Here is a tiny trained network, its code and every weight. The questions are about switching its units off for an input and a target symbol, where a switched-off unit gives its printed mean instead of its output.

import numpy as np


def w(rows, s, z=0):
    codes = np.array(rows[::2]) - 128.0
    scale = np.full(codes.shape[1], s)
    scale[-1] = z or s
    return codes * scale


def f(y):
    return np.maximum(y, 0)


def softmax(a):
    e = np.exp(a - a.max(-1, keepdims=True))
    return e / e.sum(-1, keepdims=True)


def log_softmax(a):
    a = a - a.max(-1, keepdims=True)
    return a - np.log(np.exp(a).sum(-1, keepdims=True))


def net(x, mask):
    ids = ['ΓΘΠΣΦΨαδεζημξτ'.index(c) for c in x.split()]
    T = len(ids)
    res = E[ids] + P[:T]
    r = res
    for j in range(2):
        rows = slice(3 * j, 3 * j + 3)
        q, k, v = (r @ M[0][rows].T for M in (Q, K, V))
        z = softmax(np.where(np.tri(T) > 0, q @ k.T / 3**0.5, -1e9)) @ v
        o = O[0][rows]
        res = res + np.where(mask[j], z, o[:, -1]) @ o[:, :-1]
    y = f(res @ A[0][:, :-1].T + A[0][:, -1])
    res = res + np.where(mask[2:18], y, B[0][:, -1]) @ B[0][:, :-1]
    return log_softmax(res[-1] @ U[:, :-1].T + U[:, -1])


Q, K, V, O, A, B = {}, {}, {}, {}, {}, {}
E = w([
[110,123,220,25],'Γ',
[113,167,202,60],'Θ',
[124,218,189,91],'Π',
[141,84,184,66],'Σ',
[145,126,180,94],'Φ',
[100,187,199,165],'Ψ',
[151,212,60,199],'α',
[146,131,179,97],'δ',
[209,85,169,108],'ε',
[252,169,144,91],'ζ',
[216,119,153,74],'η',
[242,131,134,21],'μ',
[188,150,171,191],'ξ',
[114,71,186,194],'τ',
],0.018)
P = w([
[193,202,254,114],'0',
[198,195,235,123],'1',
[199,184,218,127],'2',
[180,170,193,124],'3',
[173,161,174,131],'4',
[172,138,156,139],'5',
[172,127,133,150],'6',
[166,117,115,165],'7',
[177,93,89,183],'8',
[173,77,76,189],'9',
[166,80,71,203],'10',
],0.0079)
Q[0] = w([
[142,164,158,128],'head 1',
[79,125,107,109],'head 1',
[94,135,102,133],'head 1',
[138,90,177,120],'head 2',
[179,109,168,127],'head 2',
[61,120,4,138],'head 2',
],0.022)
K[0] = w([
[141,103,47,123],'head 1',
[132,163,189,56],'head 1',
[141,189,151,110],'head 1',
[90,178,13,125],'head 2',
[101,132,36,181],'head 2',
[134,160,251,97],'head 2',
],0.013)
V[0] = w([
[8,130,165,93],'head 1',
[120,169,126,144],'head 1',
[142,107,96,182],'head 1',
[166,211,94,153],'head 2',
[180,163,82,64],'head 2',
[100,176,156,192],'head 2',
],0.014)
O[0] = w([
[59,142,169,174,30],'head 1',
[124,133,86,139,144],'head 1',
[175,138,119,129,115],'head 1',
[99,169,51,126,255],'head 2',
[92,77,81,111,133],'head 2',
[119,253,152,144,228],'head 2',
],0.015,0.009)
A[0] = w([
[99,92,77,254,161],'neuron 1',
[214,126,102,121,43],'neuron 2',
[121,172,164,161,177],'neuron 3',
[130,23,183,100,86],'neuron 4',
[136,65,89,118,128],'neuron 5',
[65,105,120,194,153],'neuron 6',
[66,200,105,101,131],'neuron 7',
[183,165,107,94,104],'neuron 8',
[66,119,114,96,74],'neuron 9',
[159,129,241,169,159],'neuron 10',
[232,96,167,188,122],'neuron 11',
[121,199,86,179,122],'neuron 12',
[80,188,177,90,230],'neuron 13',
[30,106,106,98,216],'neuron 14',
[146,69,87,123,46],'neuron 15',
[116,139,95,208,253],'neuron 16',
],0.01,0.0051)
B[0] = w([
[122,231,187,134,138],'neuron 1',
[47,105,91,168,185],'neuron 2',
[208,50,37,109,198],'neuron 3',
[165,27,160,123,169],'neuron 4',
[106,163,85,108,155],'neuron 5',
[19,195,105,141,136],'neuron 6',
[161,93,163,191,252],'neuron 7',
[110,142,181,104,229],'neuron 8',
[60,174,118,148,150],'neuron 9',
[1,87,175,163,230],'neuron 10',
[117,222,177,46,198],'neuron 11',
[121,59,166,115,248],'neuron 12',
[179,116,82,185,245],'neuron 13',
[135,187,100,178,173],'neuron 14',
[73,162,76,139,151],'neuron 15',
[193,169,220,101,176],'neuron 16',
],0.0069,0.017)
U = w([
[254,181,114,84,196],'Γ',
[115,189,80,198,168],'Θ',
[105,43,74,141,80],'Π',
[26,145,86,79,122],'Σ',
[25,133,112,176,51],'Φ',
[26,78,130,173,3],'Ψ',
[134,65,106,88,163],'α',
[128,186,227,100,145],'δ',
[215,76,169,39,74],'ε',
[180,48,131,228,61],'ζ',
[120,75,142,139,125],'η',
[154,24,164,154,60],'μ',
[88,175,117,102,60],'ξ',
[115,81,134,144,164],'τ',
],0.0073,0.0049)

Each question gives the input, a string of symbols that net reads in full, and the target symbol t.
The units are the heads (3 rows each of Q, K, V and O) and the neurons (one row each of A and B). Each row of codes is followed by its name. A weight is (code - 128) times the scale printed after its matrix; where a second scale follows, it is the last column's (O, A, B and U).
mask holds one flag per unit, heads first, then neurons. A switched-off unit (its flag False) gives its mean, the last column of its rows in O or B, instead of its output. The means were averaged over made-up inputs and are rounded, as every weight is.
A unit's drop is (log p(t) with every unit on - log p(t) with that unit switched off) / (log p(t) with every unit on - log p(t) with every unit switched off).
The circuit of an input: a set's keep is (log p(t) with only the set's units on - log p(t) with every unit switched off) / (log p(t) with every unit on - log p(t) with every unit switched off). Starting from the 12 units with the biggest drops (on a tie, the unit counted first), units are removed one at a time, each time the one whose removal leaves the highest keep (on an exact tie, the one counted first), for as long as the keep stays at least 0.8.
circuit, biggest first: the units of the circuit, biggest drop first
unit that matters most: the unit with the biggest drop
k most important neurons: the k neurons with the biggest drops, biggest first
heads that matter: for each layer, one digit per head in row order, 1 if its drop is at least 0.15 and else 0, layers parted by /
input Γ τ Σ ε ζ ζ Π τ Φ, target δ: heads that matter -> 01
input Γ ξ Γ Γ Φ Γ Γ Γ Γ, target Ψ: circuit, biggest first -> head 1; head 2
input η δ τ μ α Γ ε Π ε Γ Θ, target Γ: circuit, biggest first -> neuron 10
input ε ε ε Γ, target ε: heads that matter -> 11
input Θ Γ ε ξ τ ξ, target δ: heads that matter -> 01
input Γ α τ, target Γ: circuit, biggest first -> neuron 10; head 1
input Γ ε Σ Φ α, target Γ: heads that matter -> 10
input Γ τ τ, target δ: heads that matter -> 01
input τ ξ Θ Θ Γ Φ Φ Γ ζ Σ Γ, target Σ: circuit, biggest first -> head 2; neuron 7; neuron 5; neuron 15
input Σ ζ τ ζ, target δ: heads that matter -> 01
input τ Γ Γ τ Γ ζ, target δ: circuit, biggest first -> head 2; neuron 13; neuron 3
input Σ Σ η, target α: circuit, biggest first -> head 2; neuron 7
input Γ Γ η Γ μ Γ ζ τ Γ Σ, target δ: circuit, biggest first -> head 2; neuron 11; neuron 3
input ξ τ μ, target δ: heads that matter -> 01
input Σ Γ Γ Π Γ ζ Φ Γ Σ Σ Γ, target μ: heads that matter -> 11
input Γ Γ Γ ζ τ, target δ: circuit, biggest first -> head 2; neuron 11
input Γ Θ τ ε, target δ: circuit, biggest first -> head 2; neuron 11
input ξ Γ Σ Γ ε Π, target ε: circuit, biggest first -> head 2; head 1
input Σ Γ Ψ Γ Σ α δ, target Γ: unit that matters most -> neuron 10
input τ Γ μ Γ Γ τ τ Ψ Γ, target δ: circuit, biggest first -> head 2
input Θ Π Γ Γ Γ Γ Γ ε, target ε: circuit, biggest first -> head 2; head 1
input Σ ξ Π, target Γ: heads that matter -> 00
input Σ τ η, target δ: circuit, biggest first -> head 2; neuron 10
input Θ Γ Γ ε Γ Σ, target ε: circuit, biggest first -> head 2; neuron 11
input Σ α Θ τ ε Θ Γ μ Ψ, target Γ: 3 most important neurons -> neuron 10; neuron 16; neuron 2
input Γ Σ Γ τ Γ Σ, target δ: 2 most important neurons -> neuron 11; neuron 10
input Σ η Π Γ α τ ε Σ, target Θ: circuit, biggest first -> head 2
input Γ τ Θ Γ Ψ ζ μ, target Π: 2 most important neurons -> neuron 4; neuron 11
input Γ ε τ δ, target δ: 2 most important neurons -> neuron 10; neuron 11
input Γ Θ Γ, target Φ: heads that matter -> 10
